Here is a tiny trained network, its code and every weight. The questions are about switching its units off for an input and a class, where a switched-off unit gives its printed mean instead of its output.

import numpy as np


def w(rows, s, z=0):
    codes = np.array(rows[::2]) - 128.0
    scale = np.full(codes.shape[1], s)
    scale[-1] = z or s
    return codes * scale


def norm(h):
    return h / np.sqrt((h * h).mean(-1, keepdims=True) + 1e-5)


def f(y):
    return np.maximum(y, 0)


def log_softmax(a):
    a = a - a.max(-1, keepdims=True)
    return a - np.log(np.exp(a).sum(-1, keepdims=True))


def net(x, mask):
    res = np.array(x, float).reshape(1, 5) / 4 @ E
    u = 0
    for l in range(4):
        y = f(norm(res) @ A[l][:, :-1].T + A[l][:, -1])
        res = res + np.where(mask[u : u + 6], y, B[l][:, -1]) @ B[l][:, :-1]
        u += 6
    return log_softmax(norm(res)[-1] @ U[:, :-1].T + U[:, -1])


A, B = {}, {}
E = w([
[130,46,27,131,172,160,151],'x0',
[147,125,150,139,255,155,81],'x1',
[171,114,129,140,142,63,108],'x2',
[3,123,183,241,152,100,164],'x3',
[71,177,95,60,155,62,80],'x4',
],0.0024)
A[0] = w([
[22,102,157,178,141,120,174,97],'0.n1',
[28,224,30,78,173,97,102,42],'0.n2',
[144,87,158,175,102,252,162,179],'0.n3',
[164,111,87,128,35,12,153,207],'0.n4',
[52,177,62,60,139,115,113,254],'0.n5',
[173,171,171,45,107,141,123,73],'0.n6',
],0.0038,0.00069)
B[0] = w([
[99,129,85,77,109,89,84,251],'0.n1',
[208,106,157,194,109,86,198,245],'0.n2',
[150,99,122,88,122,2,147,250],'0.n3',
[83,121,149,101,224,196,146,244],'0.n4',
[165,47,131,147,107,117,153,244],'0.n5',
[116,103,162,161,105,165,93,207],'0.n6',
],0.0056,0.0024)
A[1] = w([
[149,221,214,142,88,114,45,95],'1.n1',
[155,136,152,61,119,32,237,152],'1.n2',
[37,186,100,142,51,56,92,254],'1.n3',
[203,162,141,206,223,98,46,194],'1.n4',
[117,207,252,121,113,163,149,91],'1.n5',
[167,111,159,144,79,79,96,175],'1.n6',
],0.0037,0.00086)
B[1] = w([
[149,160,45,152,111,89,150,185],'1.n1',
[250,158,194,157,215,205,113,252],'1.n2',
[161,121,137,79,191,78,97,206],'1.n3',
[99,148,148,95,95,185,193,216],'1.n4',
[175,226,65,121,142,68,104,180],'1.n5',
[127,70,140,152,143,1,137,194],'1.n6',
],0.0051,0.0033)
A[2] = w([
[126,2,75,86,197,155,160,133],'2.n1',
[187,100,181,133,154,200,94,132],'2.n2',
[192,175,216,75,146,167,180,178],'2.n3',
[189,102,64,60,101,213,78,252],'2.n4',
[215,124,137,103,20,131,63,120],'2.n5',
[126,184,151,121,110,233,200,97],'2.n6',
],0.0039,0.0011)
B[2] = w([
[151,254,174,134,55,101,139,252],'2.n1',
[90,95,101,154,120,128,98,193],'2.n2',
[86,84,179,95,121,145,176,223],'2.n3',
[50,126,127,173,125,34,91,213],'2.n4',
[74,49,81,174,154,127,146,177],'2.n5',
[99,171,196,46,105,169,72,144],'2.n6',
],0.0046,0.0045)
A[3] = w([
[79,161,204,18,99,143,185,81],'3.n1',
[140,62,151,45,65,132,201,247],'3.n2',
[156,216,53,178,93,125,169,155],'3.n3',
[107,199,93,101,125,129,110,147],'3.n4',
[142,173,253,2,184,99,143,186],'3.n5',
[22,52,138,161,166,5,33,194],'3.n6',
],0.0036,0.0014)
B[3] = w([
[67,212,61,124,144,184,147,169],'3.n1',
[107,144,121,174,225,130,116,207],'3.n2',
[174,212,68,72,143,132,125,171],'3.n3',
[164,116,124,141,142,130,146,149],'3.n4',
[128,103,97,165,94,255,166,253],'3.n5',
[88,61,71,83,119,148,110,235],'3.n6',
],0.0055,0.0045)
U = w([
[180,71,193,191,178,95,152,144],'0',
[56,69,92,101,125,69,59,154],'1',
[187,202,96,125,136,71,120,137],'2',
[78,166,138,147,146,208,134,136],'3',
[135,110,118,133,151,145,172,148],'4',
[124,114,194,128,81,142,92,36],'5',
[131,139,254,64,39,115,51,2],'6',
],0.0096,0.0064)

Each question gives the input, the list of numbers given to net, and the class t.
The units are the neurons (one row each of A and B). Each row of codes is followed by its name. A weight is (code - 128) times the scale printed after its matrix; where a second scale follows, it is the last column's (A, B and U).
mask holds one flag per neuron, layer by layer. A switched-off neuron (its flag False) gives its mean, the last column of its row in B, instead of its output. The means were averaged over made-up inputs and are rounded, as every weight is.
A unit's drop is (log p(t) with every unit on - log p(t) with that unit switched off) / (log p(t) with every unit on - log p(t) with every unit switched off).
The circuit of an input: a set's keep is (log p(t) with only the set's units on - log p(t) with every unit switched off) / (log p(t) with every unit on - log p(t) with every unit switched off). Starting from the 12 units with the biggest drops (on a tie, the unit counted first), units are removed one at a time, each time the one whose removal leaves the highest keep (on an exact tie, the one counted first), for as long as the keep stays at least 0.8.
circuit, biggest first: the units of the circuit, biggest drop first
top k neurons: the k neurons with the biggest drops, biggest first
k most important neurons of layer l: the k neurons of layer l with the biggest drops, biggest first
input [-4,1,-2,4,4], class 0: top 2 neurons : (0.n2, 1.n2)
input [-3,-8,-6,4,8], class 0: circuit, biggest first : (0.n2, 1.n2)
input [7,-7,-3,-5,-8], class 0: 2 most important neurons of layer 2 : (2.n4, 2.n5)
input [-8,0,-5,7,-5], class 2: top 4 neurons : (1.n5, 1.n1, 0.n5, 2.n4)
input [5,-3,-6,6,-4], class 1: top 3 neurons : (0.n1, 0.n4, 1.n4)
input [-3,3,1,6,1], class 1: most important neuron of layer 0 : (0.n1)
input [5,-7,1,1,8], class 0: circuit, biggest first : (0.n2, 1.n2)
input [0,4,5,6,-3], class 1: circuit, biggest first : (0.n1, 3.n6)
input [-7,4,-1,8,1], class 1: top 2 neurons : (0.n1, 2.n1)
input [0,-8,-3,-1,-3], class 3: top 2 neurons : (0.n4, 3.n1)
input [0,7,1,-6,4], class 3: circuit, biggest first : (1.n4, 3.n5)
input [6,-2,-6,-1,0], class 2: circuit, biggest first : (2.n1, 3.n5, 2.n3)
input [-1,6,6,8,1], class 1: circuit, biggest first : (0.n1, 3.n6)
input [-2,-8,-6,-4,6], class 3: 2 most important neurons of layer 0 : (0.n4, 0.n3)
input [0,7,7,-6,2], class 3: top 3 neurons : (1.n4, 0.n1, 2.n3)
input [2,-2,-3,4,-1], class 1: top neuron : (0.n1)
input [4,-2,0,-7,-5], class 1: 2 most important neurons of layer 0 : (0.n2, 0.n5)
input [8,2,0,8,-6], class 1: top 2 neurons : (0.n1, 0.n2)
input [-2,-5,4,3,-1], class 3: circuit, biggest first : (0.n4, 3.n1)
input [-5,7,6,5,-2], class 3: most important neuron of layer 0 : (0.n2)
input [-6,-6,4,-5,-6], class 0: top 4 neurons : (1.n4, 2.n1, 2.n5, 2.n3)
